Below are the code and all the weights of a small trained network. Each question names an input and a target symbol and asks about switching units off, where a switched-off unit gives its printed mean instead of its output.

import numpy as np


def w(rows, s, z=0):
    codes = np.array(rows[::2]) - 128.0
    scale = np.full(codes.shape[1], s)
    scale[-1] = z or s
    return codes * scale


def norm(h):
    return h / np.sqrt((h * h).mean(-1, keepdims=True) + 1e-5)


def f(y):
    return np.maximum(y, 0)


def softmax(a):
    e = np.exp(a - a.max(-1, keepdims=True))
    return e / e.sum(-1, keepdims=True)


def log_softmax(a):
    a = a - a.max(-1, keepdims=True)
    return a - np.log(np.exp(a).sum(-1, keepdims=True))


def net(x, mask):
    ids = ['αγδθμτφ'.index(c) for c in x.split()]
    T = len(ids)
    res = E[ids] + P[:T]
    u = 0
    for l in range(3):
        q, k, v = (norm(res) @ M[l].T for M in (Q, K, V))
        z = softmax(np.where(np.tri(T) > 0, q @ k.T / 3**0.5, -1e9)) @ v
        res = res + np.where(mask[u], z, O[l][:, -1]) @ O[l][:, :-1]
        u += 1
        y = f(norm(res) @ A[l][:, :-1].T + A[l][:, -1])
        res = res + np.where(mask[u : u + 8], y, B[l][:, -1]) @ B[l][:, :-1]
        u += 8
    return log_softmax(norm(res)[-1] @ U[:, :-1].T + U[:, -1])


Q, K, V, O, A, B = {}, {}, {}, {}, {}, {}
E = w([
[105,102,197,5],'α',
[73,109,112,66],'γ',
[156,113,153,95],'δ',
[9,236,35,62],'θ',
[107,83,123,75],'μ',
[102,182,116,239],'τ',
[176,153,161,181],'φ',
],0.017)
P = w([
[158,2,162,83],'0',
[188,67,195,70],'1',
[184,52,158,74],'2',
[182,73,140,92],'3',
[183,88,120,100],'4',
[184,102,106,105],'5',
[193,118,93,105],'6',
[192,118,68,96],'7',
[193,131,67,102],'8',
[190,141,71,107],'9',
],0.0064)
Q[0] = w([
[123,171,150,67],'L0H1',
[90,107,251,164],'L0H1',
[82,107,102,215],'L0H1',
],0.013)
K[0] = w([
[145,237,19,69],'L0H1',
[201,155,99,212],'L0H1',
[16,83,254,207],'L0H1',
],0.0077)
V[0] = w([
[197,188,98,214],'L0H1',
[230,134,127,107],'L0H1',
[53,254,191,33],'L0H1',
],0.0072)
O[0] = w([
[234,143,2,75,1],'L0H1',
[145,208,181,164,146],'L0H1',
[82,96,124,218,196],'L0H1',
],0.0089,0.0054)
A[0] = w([
[88,224,133,109,56],'L0N1',
[157,141,212,162,204],'L0N2',
[86,222,89,112,10],'L0N3',
[83,92,80,80,120],'L0N4',
[223,84,207,137,179],'L0N5',
[107,112,47,192,32],'L0N6',
[170,116,109,253,187],'L0N7',
[42,244,174,125,27],'L0N8',
],0.011,0.0014)
B[0] = w([
[141,94,60,188,154],'L0N1',
[154,109,55,38,253],'L0N2',
[50,190,193,218,159],'L0N3',
[115,168,221,70,180],'L0N4',
[57,59,193,2,244],'L0N5',
[172,210,24,151,172],'L0N6',
[175,4,32,133,205],'L0N7',
[69,19,66,79,231],'L0N8',
],0.0084,0.0057)
Q[1] = w([
[61,54,26,27],'L1H1',
[163,154,92,196],'L1H1',
[137,14,148,254],'L1H1',
],0.014)
K[1] = w([
[61,133,24,2],'L1H1',
[232,46,122,126],'L1H1',
[106,60,73,155],'L1H1',
],0.016)
V[1] = w([
[65,135,89,165],'L1H1',
[169,11,177,140],'L1H1',
[83,154,112,31],'L1H1',
],0.012)
O[1] = w([
[189,166,1,141,138],'L1H1',
[220,158,235,156,197],'L1H1',
[129,17,78,248,254],'L1H1',
],0.0092,0.0078)
A[1] = w([
[134,152,150,250,203],'L1N1',
[175,139,98,45,91],'L1N2',
[35,152,138,175,54],'L1N3',
[194,94,155,229,48],'L1N4',
[58,120,78,130,86],'L1N5',
[231,111,137,142,131],'L1N6',
[92,175,146,38,202],'L1N7',
[50,189,84,155,7],'L1N8',
],0.015,0.0013)
B[1] = w([
[97,67,38,103,173],'L1N1',
[101,159,217,201,185],'L1N2',
[97,127,166,52,191],'L1N3',
[211,155,178,131,194],'L1N4',
[126,163,154,94,252],'L1N5',
[150,134,3,79,198],'L1N6',
[107,198,66,164,186],'L1N7',
[150,111,196,226,187],'L1N8',
],0.018,0.0041)
Q[2] = w([
[69,5,133,183],'L2H1',
[84,177,13,163],'L2H1',
[122,156,150,61],'L2H1',
],0.021)
K[2] = w([
[8,46,125,173],'L2H1',
[6,182,166,84],'L2H1',
[178,120,117,94],'L2H1',
],0.02)
V[2] = w([
[138,150,108,4],'L2H1',
[186,162,118,143],'L2H1',
[46,147,75,160],'L2H1',
],0.024)
O[2] = w([
[142,143,23,57,131],'L2H1',
[191,88,48,197,4],'L2H1',
[4,76,155,135,100],'L2H1',
],0.016,0.011)
A[2] = w([
[94,250,157,127,68],'L2N1',
[72,139,119,156,26],'L2N2',
[111,171,91,164,31],'L2N3',
[48,107,139,136,229],'L2N4',
[140,245,112,103,59],'L2N5',
[200,97,160,131,248],'L2N6',
[135,80,166,137,217],'L2N7',
[124,43,122,109,241],'L2N8',
],0.024,0.0015)
B[2] = w([
[191,96,3,157,198],'L2N1',
[165,129,186,14,165],'L2N2',
[137,19,216,216,140],'L2N3',
[48,131,12,145,245],'L2N4',
[122,5,190,229,195],'L2N5',
[70,235,85,143,222],'L2N6',
[102,148,89,195,218],'L2N7',
[251,2,173,196,221],'L2N8',
],0.016,0.011)
U = w([
[17,86,202,157,59],'α',
[81,94,3,58,141],'γ',
[150,81,176,57,134],'δ',
[91,118,106,140,5],'θ',
[106,195,136,167,225],'μ',
[120,56,101,232,150],'τ',
[169,138,3,97,168],'φ',
],0.011,0.0026)

Each question gives the input, a string of symbols that net reads in full, and the target symbol t.
The units are the heads (3 rows each of Q, K, V and O) and the neurons (one row each of A and B). Each row of codes is followed by its name. A weight is (code - 128) times the scale printed after its matrix; where a second scale follows, it is the last column's (O, A, B and U).
mask holds one flag per unit, layer by layer, with each layer's heads first. A switched-off unit (its flag False) gives its mean, the last column of its rows in O or B, instead of its output. The means were averaged over made-up inputs and are rounded, as every weight is.
A unit's drop is (log p(t) with every unit on - log p(t) with that unit switched off) / (log p(t) with every unit on - log p(t) with every unit switched off).
The circuit of an input: a set's keep is (log p(t) with only the set's units on - log p(t) with every unit switched off) / (log p(t) with every unit on - log p(t) with every unit switched off). Starting from the 12 units with the biggest drops (on a tie, the unit counted first), units are removed one at a time, each time the one whose removal leaves the highest keep (on an exact tie, the one counted first), for as long as the keep stays at least 0.8.
units of the circuit, in order: the units of the circuit, biggest drop first
unit that matters most: the unit with the biggest drop
k most important neurons: the k neurons with the biggest drops, biggest first
top k neurons in layer l: the k neurons of layer l with the biggest drops, biggest first
input α δ α δ, target δ: unit that matters most -> L1H1
input α γ δ μ τ θ α φ, target α: 2 most important neurons -> L1N8, L0N5
input α τ α τ α δ α, target δ: 2 most important neurons -> L0N7, L1N5
input α α α θ α δ τ, target α: 2 most important neurons -> L1N8, L1N3
input α δ α, target δ: 2 most important neurons -> L2N4, L0N5
input α μ δ α, target μ: units of the circuit, in order -> L1H1, L2H1, L2N6
input τ α τ α δ τ μ μ δ, target μ: top 2 neurons in layer 1 -> L1N5, L1N4
input μ α γ, target μ: 3 most important neurons -> L0N5, L1N6, L1N3
input γ α τ γ τ φ δ α, target φ: top 2 neurons in layer 0 -> L0N7, L0N6
input α δ τ τ α φ τ γ, target φ: 2 most important neurons -> L0N7, L1N3
input μ α τ α α α, target α: 2 most important neurons -> L1N5, L0N7
input γ α δ μ τ α γ θ τ τ, target γ: units of the circuit, in order -> L2H1, L0N7
input μ θ τ, target α: 3 most important neurons -> L1N3, L0N6, L1N5
input τ θ γ α α τ, target γ: top 2 neurons in layer 0 -> L0N7, L0N8
input δ α τ α γ α α θ τ φ, target α: units of the circuit, in order -> L2H1
input τ θ δ τ α α α δ τ δ, target γ: units of the circuit, in order -> L0N5, L2N5
input α δ γ, target δ: 4 most important neurons -> L1N3, L2N4, L0N7, L1N8
input δ γ δ α γ, target δ: 4 most important neurons -> L1N3, L0N7, L2N4, L1N4
input α α δ α φ μ α γ, target μ: 2 most important neurons -> L1N5, L0N5
input δ α γ δ γ γ φ α τ, target φ: unit that matters most -> L0N5
input γ γ α, target γ: top 4 neurons in layer 1 -> L1N3, L1N8, L1N7, L1N2
input α τ α α γ, target γ: 4 most important neurons -> L0N7, L1N1, L1N3, L2N5
input δ γ φ μ, target φ: 2 most important neurons -> L1N6, L0N8
input μ α θ δ δ τ α μ α δ, target γ: top 3 neurons in layer 2 -> L2N4, L2N5, L2N1
input θ α τ τ α δ α γ, target α: 3 most important neurons -> L1N8, L0N5, L0N6
input τ α α α α φ θ δ, target α: 3 most important neurons -> L1N3, L1N4, L1N8
input α α γ φ α, target φ: unit that matters most -> L2H1
input α γ γ, target γ: top 3 neurons in layer 2 -> L2N1, L2N5, L2N8
input δ δ τ, target φ: top 2 neurons in layer 0 -> L0N2, L0N4
